Each row has a hidden value; after the row comes its tier, the name of the range that the value falls in. Each part has its own.
[ -55 -129 -214 -282 -186 -191  482 -198   -4  -69 -136  -58 -149   12
  271  -17 -188   22  131 -260    6  281  -72  -39  157  -10 -242  105
  296  107  -62  -95  278  -22   33   37   57  121  107   -9  121  163] : (47)
[ 149 -178   83  -81  154  176   59 -117    9  -49  -16  -40   18   16
 -136 -181  -15   46   24  209   40 -332 -148  144 -186  -27   61  -15
 -169  -36   50   99  -11   51   13  -49  -63   14 -129  334   32  -88] : (43)
[ 201  -55    9 -385  250  192 -258  130  118   34  180  224 -232   30
 -138  -64  -66  -10   63  189 -155 -148 -187   67  -76  109  -37   93
 -137  211   42  129 -227  -34  -20  246   88  -40 -158  115   29 -258] : (36)
[  -3   77 -250 -293  138  115 -195 -131   12 -271  273   -5 -138   64
   52 -162    3 -147   60   10   15   19   27  213  106  220  -89  187
   41  144 -233 -175 -180  299  -14 -320  202  163   25  208 -205 -345] : (32)
[  -4   90 -227 -309  166   99 -166 -164  -32 -352  305    6 -156   53
   31 -139   41 -151   62    2   -4   56   30  176  188  203  -80  128
   37  138 -291 -215 -166  327  -20 -303  216  144   74  166 -184 -341] : (47)
[  -3  161  -51 -186 -139   42   55  218 -100  -55  252  362 -464 -140
  264  454  108  414  137   91  -60   80  -62  160  303  129   39  -26
   74  212 -239 -100  159  128 -358  538  -22 -210   92 -346 -186  198] : (43)
[ 179 -163   96   21  171  227   59  -94   -6    2   14    5  103   43
 -121 -144   -7   71   -4  302  -47 -312 -141   92 -183  -53   25    0
 -167  -90  116  120 -118  -31   62   43  -40   22 -121  215  104 -104] : (47)
[  25  170  -23 -185 -127  109  137  200  -99  -58  235  374 -432 -131
  307  405  128  439  141  143 -113   72  -41  169  255   96   -3  -40
   46  220 -212  -93  129  119 -339  566  -47 -177  106 -316 -173  205] : (48)
[ 160 -154   93 -145  117  220  -34 -104  -62 -130   85  -12    0  -53
 -139  -68   26    0   37  219  -40 -252 -189  119  -31  -73  106   36
 -101  114  100  101    5   44   -9  -10  -74  -11  -15  196   18  -90] : (36)
[-244   27   33  141  241 -261  -62 -158 -144  120 -383 -357  -33  -84
 -173   38  226 -364 -124 -244  384  -10  -69   92  150  206  186   -7
  220 -209 -257 -189  303  346  152 -401  132 -103 -140  287 -185  121] : (30)
[ 183  -78   44 -232  234  181   -1   31  119   35   66  163 -149   83
  -80 -197  -67  110   33  211  -70 -259 -115  100 -218   76  -73  -22
 -224  -10  -57   99 -164   -5    1  183   41    7 -197  276   66 -184] : (27)
[  48  156 -125 -306   84  111 -225 -102  -65 -462  250   53  -85   46
  -47 -155   37  -26  103  -39 -109    5   21   73   36  105  -38  -72
  -83  154 -274  -87  -85  262 -110 -201  158   17   65   -2 -106 -317] : (43)
[ 217 -159   -3 -203   55  249 -199   -7  -14 -120  184   17  -31  -97
 -113   -1   95 -127   88  150  -55 -157 -209  182   26   -8   74  128
   55  259  216   69  -66  129   -6   84    1  -26  -63   75  -20 -172] : (27)
[ -89   77  218  156 -155  187  208   99 -142   27 -102  138   82 -226
  361  115   86  283 -135   84 -156   66  -30 -170   -2 -156  -65   18
  246 -146  -67  231  227 -217   13  371 -133 -110  200 -289  220  235] : (49)
[-122   26  125  104 -125  135  -44  221  -31   22 -131  113   44 -287
  259  118  132  237  -56  -54   37   59   -6  -64 -118  -11   -5  -11
  313  -71    2  260  222  -27 -131  276  -91 -212   38 -280   68  160] : (43)
[ 119 -190  144  -73  303  223  104 -105    8  -52    7   46   27   40
 -149 -188   -6   95   -8  312  -26 -300 -123   51 -173  -32    3  -54
 -223 -139   12  122 -133  -18   45   19  -43   20  -90  295  106 -116] : (49)
[  80   61 -304  -98  144  108 -239 -157   -7   57  229  -77   -5  215
  -29  -33 -111 -249   23  221  -95  -48  -76  235  125  204  -62  408
  -10  148   54 -178 -355   84  158 -320  228  252  -62  164 -188 -324] : (40)
[-117   66  133  109 -175  111   26  205  -54   44 -168  114   46 -264
  295  130  102  263  -56  -63  -20   82  -10  -97 -114  -46  -27  -19
  299  -63   -6  257  261  -85 -115  313 -103 -203   63 -317   97  210] : (43)
[ -90 -204 -297 -336 -119 -179  332 -143   85 -111 -151  -83 -141  -23
  201  -51 -147  -13  212 -318  142  285  -32   58   52   92 -229   95
  331  166   28  -76  220  140  -76  -94   77   88   10   32  -14   83] : (27)
[  36  -61 -201 -254 -303 -170  508 -230  -49  -75  -99  -58 -130   80
  266  -20 -234   70  138 -209  -91  179 -109  -10  130  -78 -212   89
  177  138  -65 -101  312  -80   47   77   26  138  107  -10  138  174] : (32)
[-224 -198  -16  -46  171   50   10  110   71   -5 -214   11   18 -234
  108   46  119   77   58  -88  224  176   26   -8  -97  129  -78   17
  346  -59  108  161   66  143 -144  -13  -12 -129  -30  -94  -52   78] : (49)
[ 155 -171  -12 -184  216  179   14   -3  121  -31   91  132  -69   59
  -77 -181  -71  118   59  203  -15 -214  -96   95 -198   67  -83   -6
 -145  -36   19  105 -186   18  -26  113   42   20 -168  213   79 -196] : (48)
[-136   70  -57  -95   -3 -227 -132   88 -134   -1  -45    8 -324 -166
  -38  388  170  -28   56 -217  208  127 -124   96  345  193  175  -36
  241  109 -220 -155  320  277 -171  122   94 -260  -31 -185 -199  183] : (36)
[-219   86  -36  179   86 -279 -145    0 -176   63 -167 -146 -112 -116
  -90  308  225 -163  -71 -228  287  112  -67   35  307  213  176  -40
  287 -166 -265 -194  267  288    3  -78  171 -221  -75 -140 -141  149] : (30)
[ -79   63  111  -33  233    3  -98 -295 -114   56 -481 -483  227    3
 -204 -345   95 -511 -108 -126   86 -133 -100   66 -185   10  104  102
   33   29   18   18  187  163  310 -652   25   99  -96  523 -124  -52] : (36)
[  29  142  222  116 -234  186  328   11 -179   46  -84  140  101  -96
  366   57  -30  281 -131  139 -350   30  -81 -219   -5 -254 -121   31
  116 -102  -60  211  210 -371  119  432 -128  -23  227 -279  328  228] : (49)
[-252   81  -45  166  114 -334 -201  -69 -146  138 -355 -335  -55  -95
 -174  168  204 -331  -86 -326  395   36  -79  103  174  244  226    4
  275 -139 -225 -184  347  352   68 -350  159 -178 -169  104 -234  140] : (40)
[ 149 -140   -3 -187  215  171  -38  -25  103  -45   93  106  -54   84
 -113 -202 -110  107   43  214  -30 -252 -106   80 -211   58  -51    6
 -196  -37   -3  121 -182  -13  -18   37   36   29 -155  239   71 -217] : (40)
[  -1  -80 -220 -275 -339 -185  584 -211  -34 -103  -94  -14 -147   41
  357   -6 -243  121  141 -262  -90  276  -78  -62  160  -85 -276   85
  267  123  -90  -91  338 -100   26  145   30  137  156  -87  188  206] : (48)
[  93  219  -88  -72   25   69 -214  -88 -117 -283   -2  -40  178  136
 -137  -86   29  -51  126  -12 -254   29   -2  -27 -123   12  -44 -138
 -125  131    6   -9 -110  110  -23 -153  152  -36  -27 -240  -33 -207] : (27)
[ 206 -119   68 -314  249  248 -193  117   80   31  162  196 -175  -43
 -111  -25   28  -45   50  225 -147 -130 -204   67  -30   57  -24  102
  -48  194  128  133 -207  -18   17  295   46  -50 -120   84   63 -202] : (30)
[ 198  -58   25 -361  208  172 -125  115  151   54  100  219 -220   53
  -76 -153  -99   60   58  153 -138 -178 -155   54 -184   90  -91   36
 -162  124   -8  147 -173  -59  -10  268   65  -24 -188  179   79 -216] : (43)
[ -94   99  196  177 -213  138   38  205  -87   87 -194  100   91 -271
  311  124  115  258 -107  -39  -61   39  -29 -122 -129  -97   -7  -16
  291  -99   -5  287  296 -143  -57  356 -128 -206   72 -318  147  239] : (43)
[ 127  130  122 -397   -8  343  203   61  -61 -118  137  299 -290  -86
  263   45   15  359  133  294 -317  -68  -75  124   -8  -74  -65   20
 -161  362  -55  100   47  -47 -217  357 -181   -6  171   15 -103   89] : (36)
[-223   93 -112  125   17 -308 -163   13 -125  109 -183 -163 -148  -95
  -49  283  150 -159  -44 -276  316  106  -65   88  257  248  160   29
  299 -101 -246 -188  292  285  -23 -132  170 -186 -109  -85 -195  144] : (40)
[-128   81  -77  -49   93 -224 -107  104 -129   46  -30   54 -335 -105
  -64  441  208   -7   82 -131  181  147  -99  110  363  244  140  -65
  191   65 -203 -217  192  298 -171  180  140 -261  -74 -237 -226  174] : (30)
[  60  131   -3  -72 -495  -64  567 -121 -174  -48  -63   84  -64  -12
  465   80 -179  256   -6 -141 -314  186 -105 -181  163 -246 -211   35
  210   40 -169   18  424 -307   94  426  -55   54  259 -289  337  305] : (48)
[  -8   86 -279 -240  117   83 -171 -139    3 -256  307    9 -135   88
   76 -131  -12 -133   38    9   15   40   36  194  155  229 -107  196
   63   84 -271 -209 -196  280   10 -286  239  174   30  163 -170 -345] : (27)
[ 166  204  -72    3  -15  117 -260  -28 -103 -205   15   11  264  166
 -158  -44  -16   -7  122   71 -353    0  -40  -77 -187  -38  -57 -119
 -150  123  149   77 -193  -25    4  -21  145  -56  -62 -373   57 -219] : (27)
[ 246 -102  -18 -433  134  211 -243  146  130  -12  241  236 -251  -22
  -73  -54  -62  -29   88  131 -165 -112 -215   79  -39   75  -61  132
  -34  279   88  138 -175  -29  -21  327   77  -36 -131   67   74 -257] : (43)
[  52  148  -78 -224    8  143 -197  -35  -81 -446  178   80   -1   -8
  -17  -81   72   70  135  -31 -149   35   23   32  -33   41  -35 -135
  -46  167 -144    0  -43  212 -169  -79   95  -61   71 -178  -71 -222] : (32)
[ -49 -151 -210 -320 -183 -178  403 -183    5  -77 -142  -60 -123    9
  210  -18 -237   30  148 -247   -9  256 -101  -54  114  -31 -209  118
  259  164   10  -24  275  -65    0   -5   31  106  106  -21  113  144] : (36)
[-233  156  -54   68   24 -259 -148   47 -181   40 -136  -77 -210 -141
  -23  368  195  -59  -19 -228  243  139  -57   71  322  215  186  -29
  254  -22 -284 -179  319  286 -112  -37  122 -237  -20 -180 -231  197] : (36)
[ -16  111    0 -197    6  110  120  196 -100  -50  246  395 -432 -126
  243  433  125  411  129  202 -116  106  -55  109  308  108  -10  -25
   40  173 -190  -80   44   81 -314  552  -29 -177  128 -333 -147  182] : (49)
[-153  -46   96  115   -8  105 -121  215   16  103 -232   37  106 -267
  148   93  116  143  -39  -55  105   62  -14  -56 -187   38    6   22
  318  -72  129  288  151  -12 -110  144  -68 -208  -46 -225   26  127] : (40)
[ -21   -1 -135 -328 -297 -143  416  -84  -33 -164  -50   84 -234  -38
  323   29 -166  195  136 -271  -86  240  -65  -73  129  -51 -207  -12
  219  149 -187  -29  361  -49  -87  232    8   13  149 -145  139  184] : (43)
[  53   46 -273 -125  178  120 -245 -164   -7   56  205  -96   -6  177
  -25  -62  -96 -287   -5  203  -74  -39  -78  221  133  197  -57  426
   21  150   40 -158 -329   88  178 -355  217  257  -40  218 -184 -324] : (36)
[ -73   35  176  134 -148  144   18  226  -41  101 -211  102   81 -275
  255  115  138  225  -63  -41  -25   42  -37  -87 -164  -63  -17  -31
  293  -64   69  287  247  -87  -77  364 -114 -221    7 -290  122  212] : (27)

[-228  179   21  284  166   52  -16  108 -103 -111   13  -93   77   80
  108   99   53 -196   78  -59 -164  162  193 -138 -320  -25  105 -214
  200   20 -389  182   81   88  -27  348  -61  135 -166  -93   80   31] : P
[  13   48  120   59  131   30   65    3  120   53  173   68  -10  -91
  269   20  -46 -344   84  203  -53  115   45 -101 -127  100   57  115
  -68   26  -25   83  -61   37  -70  276   45   26   33 -350   85  -32] : R
[ -21   92  -70   -6  -10   55 -208  179 -195 -156   24  -22  -10   61
 -154  123   42 -255  -67   68   87   27  -34 -260 -313 -275 -171 -166
  173   -4 -154   85  185  339   30   95 -239   62 -163   38 -155   28] : X
[  79 -135   28   59  102  -82   41  284 -213 -157  -58  -47 -283   77
    6   76  174 -258  166  189 -209  109   16  -96 -155 -116    3   -6
  228  102 -202  221 -106  319 -200  222 -286   60  -30 -193 -155   85] : P
[-115   87  -97  225 -146  -72   83  -70  215  181 -111 -160   46 -240
  270  -65  -59   85   47 -126   41   78   76  160  120  180  130 -107
  -95  -49 -176 -158   21 -165  215 -126   79   -5  134  -35  299   64] : Z
[  16  120   44  -37   97  -15  231   -6  -58   30  165   52  -56  -16
  262  -39 -115 -380   95  149  -49   98   42 -130 -172   65   12   38
   -7  116  -16   40  -74  -28   80  184   82   21   58 -196   60   52] : H
[  14  263  107  -96 -347   86   54  110  -14  216   91  158  -45   16
   92   32   58 -196   57  198   57  180 -137   19 -217  -97   11  -81
 -157  155  -56  -87  -15  200   77 -169  -22    5  -22 -129  115  -27] : R
[ -22 -161 -147 -257 -413   19   71   65  -61   24  -74  -62 -315  -28
  -24 -117 -116   42    6  105   20 -120 -213  107   92   -4 -232  -14
  -65   79  221 -136  -25   93  150 -546 -356  -70  140  209 -129  206] : H
[ -13    5   80   24 -204   67  230   -9   79  212  143   67  -93  -30
  233  -71   21 -176  147  200 -198  159  -21  188  -27  100    2  -63
  -91  199  -35    8 -103  105 -100  -33  -93   53   19  -44   67   97] : R
[ -84  -53 -198  183  153  -65 -164  -71  149  -76  -48 -165  107 -276
  102   -8 -100 -115 -100  -99  165  -59   78 -173   45   90  -76   34
   27 -193  -28  -51  143  -74  156   48   33   11   83 -108   37   47] : U
[ -60 -307 -194 -112  -36  -50  179  -23  -79 -146    7  -42 -228  -86
   53 -128 -114 -153    2   96 -107  -82  -34  -68  181   87 -135  117
   -3   19  135   -5  -85    9   57 -159 -151    0  133   49 -195  234] : H
[-240  131  -35  437  -13   47  -60 -105  322  210   25 -183  247 -265
  311   -2  -12   42   55 -138   -6  136  153  106  -35  184  156 -190
 -135  -83 -287  -36  141 -127   39   77  165   33   22  -76  332    2] : G
[  12  -40 -136   19  125  -43 -201   84   10 -125   64 -139    6 -202
   44   64 -126 -231  -64   38  244  -88  -48 -336 -166 -136 -109   19
  -55 -155   -9   26  172   90  114   43   32  -80   81 -115  -45   12] : G
[-125   20  -53   46 -106  -46  217   99 -142  -36  -72   22 -168   30
  122  -28   72 -120  112   51 -151  144   26  -46   -9   56  152    9
  -22  100 -151   10 -149  -10   67  -69   34   28   80 -157   41  104] : Z
[ 139  226   67 -412 -253   37  224   96 -211   52  172  207 -226  115
  116   -4 -164 -367   37  288  150   48 -204 -210 -220 -158  -34   66
 -184  175  159 -104  -92   76  242 -151   28 -112  114 -130    9   -2] : Z
[  96  -37  -19  -16 -130  -72   37  114   33   59  -50 -106 -185 -102
  134    1  -37  -74   86   96   31   15  -57   55   -8  -39  -13  -54
   -2   19  -73  -34  -15  113   67  -58 -184  -49   98  -40   70   60] : Z
[ 166  213   48  -25 -116  -86   88  279 -266  119 -158  -47 -372  160
  134   15  208 -183  278  161  -59  136 -117   -5 -302   38  -41   22
  200  311   85   62 -200   40  -61 -188 -187  -51  204 -314   -5    1] : H
[-208   29 -204   65  -92   -7   81 -165  146   78  -11  -92   26 -229
  257 -132 -177  -17  -25  -95  121  -42   -5  -81  108  277   10  109
 -224  -54  177 -172   -7 -364  264 -331  243  -74  271 -117  139   88] : B
[ 111  -17 -194  -83  -41  -57    4    7 -166 -114  -83   87 -163    6
  -16   21   63 -192  -47  104  135   28  -66 -282  137  -28   12  169
  -18   26  130  -99  -72  -47  116  -69   42  -83  206 -206 -108  -15] : Z
[-207  134   14  -47 -318  191    0 -267  407  216  234   88  292 -263
  189  -65 -334  -60 -203   23  177    5  -11  113   87   51  -42 -135
 -352 -158  -53 -262  229   15  326  -91   23   35 -115  185  264   36] : X
[  28   45  180  -20  -29  293 -111   77  -84  -44  346  227   17  230
  -44  176   97 -402   14  368 -162  172  -24 -173 -293 -266  -68 -146
   11  144 -140  217  112  469 -342  439 -284   76 -278  -21 -175  -75] : G
[-192  176  -25  225  -65   91  131   -3 -107    9  103   99  174   66
   33   49  120 -222    3    5 -183  268  158  -40 -136  -99  111 -283
   63  110 -432   48   78  205    3  262   36  187 -238   82   55   74] : P
[-325 -169 -340  143 -118  -14 -267   79  -44 -247 -239 -217    1 -158
 -201    1    2  132 -167 -216   88 -110    2 -157   55  -49 -132  -97
   71 -219 -121  -51  196   81  191 -331 -186   50  -23  157 -135  180] : U
[-136  151 -163  -11 -221   88  -54 -149  128  106   99    0  179 -183
   81  -43 -180  -90 -155  -49  235  -14  -45  -92  -18   -3 -108 -109
 -191  -66   38 -208  193  -54  300 -225  103  -13   25  122  103   48] : R
[ -67  -72  -71  -32 -293   59  192  -17   -7  112  107  107  -78  -55
   83  -73   42 -132   40  158 -109  123  -75   58   85    6   -4  -37
 -185  139  -17  -65  -63  122  -10 -201    4   24   41   39  -31  131] : B
[ -15  -38 -144  482  234  -37 -279   25   50  -72 -197 -134   76  -78
   -4  109  311  -67   18  -72  -80  143  189  -70   55   92   22  -48
  315  -46 -228  106   78   84 -214  319 -165  116  -22 -223  -36  -43] : X
[ 146   35  236  333  309  -47 -104  218  175  120  123 -214  -41 -130
  339  131   82 -294  274  178 -131  145  112   35 -377   -8   51 -117
  161   39 -306  299   32  247 -330  547 -171   32  -38 -340  161  -69] : G
[ -29 -152 -114  306  153 -171 -112  228  -30  -77 -264 -289 -215 -132
   95   14  198  -21  179  -47 -123   36   64    0  -69  127  -15   28
  260   -6 -129  154  -71   49 -142  -17 -206   36  140 -265  -36  100] : U
[  62  144   83  -33 -276   74  153   85  -82  167   20   82 -192  143
  132   10   99 -117  155  189 -132  171  -63  128  -92   -8   36 -110
   11  246  -51  -15 -103  119  -54  -60 -200    0   32  -46   62   15] : Z
[-200 -191   52  384  189 -147 -114  250  269    3 -168 -479 -164 -319
  349    1  -43   97  260  -91 -138  -37   97  132 -174  211  106  -27
   48 -173 -269  213   -8  -22 -108   28 -163  -24  139 -283  227  111] : G
[ 138  124  106 -300 -255  -33  122  169  -17  157   81   -7 -257  -63
  186  -47 -183 -230  110  230  131  -24 -212   24 -249  -69 -141   11
 -109  113  134  -72  -49  139  188 -259 -171  -93  119  -95   77   63] : X
[ 122  -55 -279   -3 -128 -125  134 -138    1   68 -105   -2 -105 -172
  129  -99   -3  -67  -29    8  153   15  -40  -69  336  129    9  125
 -100   36  162 -235  -81 -210  213 -230  144  -96  319  -81   21   62] : Z
[ 111   54  -76 -180 -221   76  102   99 -333  -62   26  171 -248  254
  -89   43  130 -234   39  225  -56  108 -117 -162  -61 -169  -59  -34
   62  243   64   -1  -83  178  -35  -73 -188  -25   39    6 -200   30] : Z
[-357  -60 -145   93 -244  157   41   -4  -68  -66   33   -4   12   36
  -37  -36   19   -1  -30  -30 -179   67   17  -11  -30    2  -31 -175
  -60   45 -137   16   68   94   11 -211 -109   98 -101  196  -82  181] : B
[-194  -32 -137  384  495   -8 -325   76   -7 -287  -64 -312   78  -78
   82  112   -9 -181    7 -151  -16  -57  212 -335 -286   79  -78  -39
  329 -173 -151  260  180  -52  -96  383 -121   70  -26 -212  -69   11] : R
[-118  -99 -233  405  -91  -33 -153  117  -41   33 -242 -308  -83  -55
  -10    3  267  158  125 -152 -157   68   63  144  -18   70  -96 -255
  263   92 -181   79   72   79 -175 -186 -278   70   50  123  -61  142] : B
[ 152 -159   30  123  -26 -140 -117  274   98   91 -130 -238 -299 -196
  175   36  112  -36  222  149    6    9 -108   66  -85   10  -10   55
    4    5  -41   95  -67  167 -160 -101 -215 -109  212 -286   47   24] : G
[ -88 -146   41  233   -7  -20  -92  187  113   24 -118 -211 -188  -90
  146   19  114   13  183   57 -203   50   28  154  -89  118   -6  -41
  126   10 -139  156  -45  141 -208   -3 -325   46   31 -165   30   85] : R
[ 102  -55   35 -115 -226 -119  254  114   40  143  -34  -12 -281 -130
  238  -80  -46 -106  158  178  -33   67 -104  133   72   58   73   74
 -142   92  -10  -84 -181   49  106 -191  -59  -65  193 -162  124  101] : Z
[-128   68 -310   -9 -288   82 -237 -212  186   10   16  -69  278 -268
  -98   -6 -252   60 -343 -168  406 -122  -41 -107  165 -150 -177 -227
 -170 -251  -53 -330  391   37  454 -243  -24  -23  -52  397   75   58] : P
[ 114  111  175   88  129  150  172  -40  -22  114  388  212   56  102
  240   68   74 -516  136  341 -201  260   75 -115 -220  -46   49  -56
  -27  241 -118  181  -40  205 -294  534   49   71 -100 -201  -11  -57] : G
[-113 -224 -115  -89 -376  -13  285    5   16   66  -42  -65 -254  -74
  119 -149  -88   81   83   64 -181    0  -72  243  228   79  -12  -80
 -126   91  -25  -99 -107   40   96 -365 -211   -8  107  223    4  256] : Z
[ -93  229 -308 -227 -443  281  -36 -330 -142   53  138  323  152  141
 -175  -51  -51 -143 -303   54  247   22 -146 -238  152  -46 -229  -44
 -183  136  359 -342  159 -101  283 -403   59  -24   34  265 -173    2] : U
[  29  -74   62    3 -196   13    7  389 -342  -70 -240   -7 -521  318
  -87   61  382  -53  284  231 -348  148 -115   78 -181  -15  -38   15
  299  307  -10  211 -248  288 -335 -179 -538   34   48 -218 -231   78] : H
